Below is a small trained network, with its code and all its weights. Each question gives an input and a class and asks what happens when units are switched off, that is, made to give their printed mean instead of their output.

import numpy as np


def w(rows, s, z=0):
    codes = np.array(rows[::2]) - 128.0
    scale = np.full(codes.shape[1], s)
    scale[-1] = z or s
    return codes * scale


def f(y):
    return np.maximum(y, 0)


def log_softmax(a):
    a = a - a.max(-1, keepdims=True)
    return a - np.log(np.exp(a).sum(-1, keepdims=True))


def net(x, mask):
    res = np.array(x, float).reshape(1, 7) / 4 @ E
    y = f(res @ A[0][:, :-1].T + A[0][:, -1])
    res = res + np.where(mask, y, B[0][:, -1]) @ B[0][:, :-1]
    return log_softmax(res[-1] @ U[:, :-1].T + U[:, -1])


A, B = {}, {}
E = w([
[144,244,102,69,44,63,35,214],'x0',
[93,154,106,120,135,114,159,110],'x1',
[137,171,160,88,169,142,154,113],'x2',
[133,129,167,137,118,131,136,134],'x3',
[4,30,135,71,157,200,181,204],'x4',
[132,120,116,122,131,133,116,122],'x5',
[235,116,30,56,26,147,207,132],'x6',
],0.011)
A[0] = w([
[48,97,144,150,186,133,94,130,149],'N1',
[178,95,87,83,112,139,187,151,3],'N2',
[211,239,78,109,68,73,74,125,41],'N3',
[220,177,119,230,158,88,100,32,176],'N4',
[78,210,118,66,111,107,54,254,24],'N5',
[88,127,151,142,183,117,96,133,100],'N6',
[120,123,143,114,148,157,143,149,175],'N7',
[62,163,175,170,179,101,33,119,120],'N8',
],0.015,0.0059)
B[0] = w([
[137,182,183,158,151,123,42,177,197],'N1',
[109,89,156,94,132,121,193,28,181],'N2',
[179,206,145,186,156,124,32,237,255],'N3',
[83,43,122,47,104,142,235,40,249],'N4',
[117,50,121,86,121,141,249,2,222],'N5',
[126,160,122,111,115,74,89,172,173],'N6',
[65,170,59,158,136,86,88,83,160],'N7',
[130,63,87,116,109,167,205,93,219],'N8',
],0.0094,0.027)
U = w([
[66,29,145,95,174,162,154,73,234],'0',
[184,72,97,60,99,149,180,75,206],'1',
[157,218,150,188,197,91,2,232,1],'2',
],0.0062,0.0023)

Each question gives the input, the list of numbers given to net, and the class t.
The units are the neurons (one row each of A and B). Each row of codes is followed by its name. A weight is (code - 128) times the scale printed after its matrix; where a second scale follows, it is the last column's (A, B and U).
mask holds one flag per neuron, in row order. A switched-off neuron (its flag False) gives its mean, the last column of its row in B, instead of its output. The means were averaged over made-up inputs and are rounded, as every weight is.
A unit's drop is (log p(t) with every unit on - log p(t) with that unit switched off) / (log p(t) with every unit on - log p(t) with every unit switched off).
The circuit of an input: a set's keep is (log p(t) with only the set's units on - log p(t) with every unit switched off) / (log p(t) with every unit on - log p(t) with every unit switched off). Starting from all 8 units, units are removed one at a time, each time the one whose removal leaves the highest keep (on an exact tie, the one counted first), for as long as the keep stays at least 0.8.
units of the circuit, in order: the units of the circuit, biggest drop first
most important unit: the unit with the biggest drop
k most important neurons: the k neurons with the biggest drops, biggest first
drop when u is switched off: that unit's drop, to one decimal
input [5,-6,4,-3,-2,4,2], class 2: units of the circuit, in order	(N3)
input [5,0,-5,8,0,-4,-7], class 1: units of the circuit, in order	(N8; N6)
input [-1,1,5,-1,4,-4,8], class 0: 3 most important neurons	(N2; N3; N8)
input [-7,-4,-6,3,4,7,-5], class 2: 2 most important neurons	(N1; N4)
input [-5,-4,7,6,2,6,0], class 2: 3 most important neurons	(N4; N5; N8)
input [0,4,-6,8,6,8,-8], class 2: 2 most important neurons	(N1; N4)
input [-5,-6,0,-3,4,-1,-1], class 2: 2 most important neurons	(N4; N5)
input [2,7,-1,4,-7,4,5], class 2: drop when N3 is switched off	1.8
input [-7,2,-2,7,8,4,-2], class 2: drop when N1 is switched off	0.1
input [-4,7,6,0,3,4,-5], class 2: drop when N4 is switched off	0.3
input [-4,-2,-8,0,6,1,-5], class 2: 2 most important neurons	(N1; N4)
input [-1,-7,-7,-5,7,-6,-1], class 2: 2 most important neurons	(N4; N5)
input [-1,2,-2,2,6,7,-5], class 2: 2 most important neurons	(N1; N4)
input [6,6,3,-7,-3,1,-7], class 1: most important unit	N8
